Here is a tiny trained network, its code and every weight. The questions are about switching its units off for an input and a class, where a switched-off unit gives its printed mean instead of its output.

import numpy as np


def w(rows, s, z=0):
    codes = np.array(rows[::2]) - 128.0
    scale = np.full(codes.shape[1], s)
    scale[-1] = z or s
    return codes * scale


def norm(h):
    return h / np.sqrt((h * h).mean(-1, keepdims=True) + 1e-5)


def f(y):
    return y / 2 * (1 + np.tanh(0.7978845608 * (y + 0.044715 * y**3)))


def log_softmax(a):
    a = a - a.max(-1, keepdims=True)
    return a - np.log(np.exp(a).sum(-1, keepdims=True))


def net(x, mask):
    res = np.array(x, float).reshape(1, 6) / 4 @ E
    u = 0
    for l in range(2):
        y = f(norm(res) @ A[l][:, :-1].T + A[l][:, -1])
        res = res + np.where(mask[u : u + 13], y, B[l][:, -1]) @ B[l][:, :-1]
        u += 13
    return log_softmax(norm(res)[-1] @ U[:, :-1].T + U[:, -1])


A, B = {}, {}
E = w([
[129,100,116,236,137,182],'x0',
[153,61,90,255,128,84],'x1',
[77,129,32,112,169,118],'x2',
[151,138,51,144,122,194],'x3',
[203,166,82,209,153,26],'x4',
[176,127,103,136,242,132],'x5',
],0.005)
A[0] = w([
[100,174,166,44,51,143,157],'L0N0',
[84,151,171,168,72,96,89],'L0N1',
[194,103,232,92,98,130,87],'L0N2',
[74,114,124,191,1,145,3],'L0N3',
[147,240,137,171,145,210,5],'L0N4',
[179,22,124,176,94,174,93],'L0N5',
[177,176,129,137,91,130,152],'L0N6',
[59,57,63,102,166,95,114],'L0N7',
[111,94,111,180,146,166,170],'L0N8',
[76,131,159,240,204,55,173],'L0N9',
[71,101,125,59,220,61,110],'L0N10',
[213,145,97,113,99,18,55],'L0N11',
[44,171,128,43,145,118,101],'L0N12',
],0.0084,0.0021)
B[0] = w([
[195,76,55,84,134,177,254],'L0N0',
[120,77,176,180,170,132,156],'L0N1',
[118,135,144,175,23,178,195],'L0N2',
[51,6,178,135,151,45,192],'L0N3',
[21,183,100,185,183,212,147],'L0N4',
[150,101,80,136,145,129,183],'L0N5',
[64,124,82,163,140,152,151],'L0N6',
[175,134,217,95,183,98,182],'L0N7',
[188,100,138,158,151,124,170],'L0N8',
[144,132,111,75,105,170,223],'L0N9',
[92,118,254,206,198,139,198],'L0N10',
[119,218,114,133,107,42,202],'L0N11',
[148,127,134,101,169,166,219],'L0N12',
],0.0067,0.0051)
A[1] = w([
[83,35,153,136,128,66,48],'L1N0',
[92,126,120,58,163,150,111],'L1N1',
[80,111,117,45,137,165,65],'L1N2',
[136,99,190,148,47,130,117],'L1N3',
[119,176,119,139,170,169,82],'L1N4',
[126,211,80,117,142,26,35],'L1N5',
[112,169,101,173,141,140,81],'L1N6',
[135,150,167,163,72,156,175],'L1N7',
[134,103,101,57,117,140,97],'L1N8',
[163,167,187,141,95,138,206],'L1N9',
[177,62,65,156,105,152,132],'L1N10',
[148,79,170,132,149,167,149],'L1N11',
[123,163,116,10,139,174,1],'L1N12',
],0.012,0.0038)
B[1] = w([
[47,106,145,225,73,154,213],'L1N0',
[136,156,225,140,104,125,201],'L1N1',
[245,147,170,193,43,134,212],'L1N2',
[53,123,120,49,117,84,199],'L1N3',
[10,61,148,131,69,172,164],'L1N4',
[154,222,75,246,52,112,227],'L1N5',
[100,145,96,136,143,220,140],'L1N6',
[121,147,130,20,166,89,171],'L1N7',
[140,118,170,151,103,179,179],'L1N8',
[90,149,1,79,162,86,191],'L1N9',
[167,76,134,53,145,129,224],'L1N10',
[148,221,93,138,143,62,253],'L1N11',
[218,148,192,162,87,110,225],'L1N12',
],0.0069,0.0054)
U = w([
[113,157,187,140,252,95,114],'0',
[64,40,147,197,87,64,158],'1',
[228,57,59,130,215,131,106],'2',
[116,51,127,48,86,159,3],'3',
[92,154,91,28,93,59,83],'4',
[158,216,61,209,105,70,185],'5',
[64,151,100,159,163,231,105],'6',
[230,155,193,117,84,168,208],'7',
],0.016,0.0043)

Each question gives the input, the list of numbers given to net, and the class t.
The units are the neurons (one row each of A and B). Each row of codes is followed by its name. A weight is (code - 128) times the scale printed after its matrix; where a second scale follows, it is the last column's (A, B and U).
mask holds one flag per neuron, layer by layer. A switched-off neuron (its flag False) gives its mean, the last column of its row in B, instead of its output. The means were averaged over made-up inputs and are rounded, as every weight is.
A unit's drop is (log p(t) with every unit on - log p(t) with that unit switched off) / (log p(t) with every unit on - log p(t) with every unit switched off).
The circuit of an input: a set's keep is (log p(t) with only the set's units on - log p(t) with every unit switched off) / (log p(t) with every unit on - log p(t) with every unit switched off). Starting from the 12 units with the biggest drops (on a tie, the unit counted first), units are removed one at a time, each time the one whose removal leaves the highest keep (on an exact tie, the one counted first), for as long as the keep stays at least 0.8.
units of the circuit, in order: the units of the circuit, biggest drop first
most important unit: the unit with the biggest drop
k most important neurons: the k neurons with the biggest drops, biggest first
top k neurons in layer l: the k neurons of layer l with the biggest drops, biggest first
input [-1,-5,-7,3,-2,-8], class 3: top 3 neurons in layer 0	L0N2; L0N0; L0N3
input [-2,-7,-7,-6,1,1], class 4: most important unit	L0N2
input [-1,1,3,-1,3,-5], class 1: 3 most important neurons	L0N3; L0N1; L1N0
input [0,-4,7,-8,-4,2], class 0: top 2 neurons in layer 0	L0N10; L0N9
input [5,3,8,2,-7,0], class 2: units of the circuit, in order	L0N8; L1N10
input [1,-1,5,-2,-8,-8], class 7: 3 most important neurons	L0N0; L1N2; L0N12
input [2,0,-2,-6,-6,-2], class 3: units of the circuit, in order	L0N0; L1N5
input [-8,0,-1,-4,2,0], class 5: 2 most important neurons	L0N11; L1N5
input [4,-1,7,5,-4,-5], class 7: 2 most important neurons	L0N10; L1N2
input [6,-3,-3,4,3,7], class 6: units of the circuit, in order	L0N4; L1N4
input [-2,5,1,3,-1,-1], class 1: 2 most important neurons	L0N3; L1N0
input [7,-8,-6,7,-4,5], class 6: 3 most important neurons	L0N4; L1N4; L0N9
input [3,4,-8,6,7,6], class 2: units of the circuit, in order	L1N10; L1N5
input [0,2,4,7,1,-3], class 2: 3 most important neurons	L0N10; L1N10; L0N11
input [-5,-5,-6,7,4,7], class 6: top 2 neurons in layer 1	L1N4; L1N6
input [-6,2,-6,1,3,4], class 5: units of the circuit, in order	L0N11
input [6,3,-2,-4,-7,3], class 2: top 4 neurons in layer 0	L0N5; L0N8; L0N10; L0N11
input [-6,3,-4,4,-2,1], class 3: 2 most important neurons	L0N2; L0N0
input [-8,1,-8,-7,6,3], class 5: units of the circuit, in order	L0N11; L1N5
input [2,-5,-5,-3,-2,-1], class 4: units of the circuit, in order	L1N9
input [3,8,-3,8,8,2], class 2: top 2 neurons in layer 1	L1N10; L1N11
input [-4,3,-8,0,-4,-5], class 3: 2 most important neurons	L0N0; L0N2
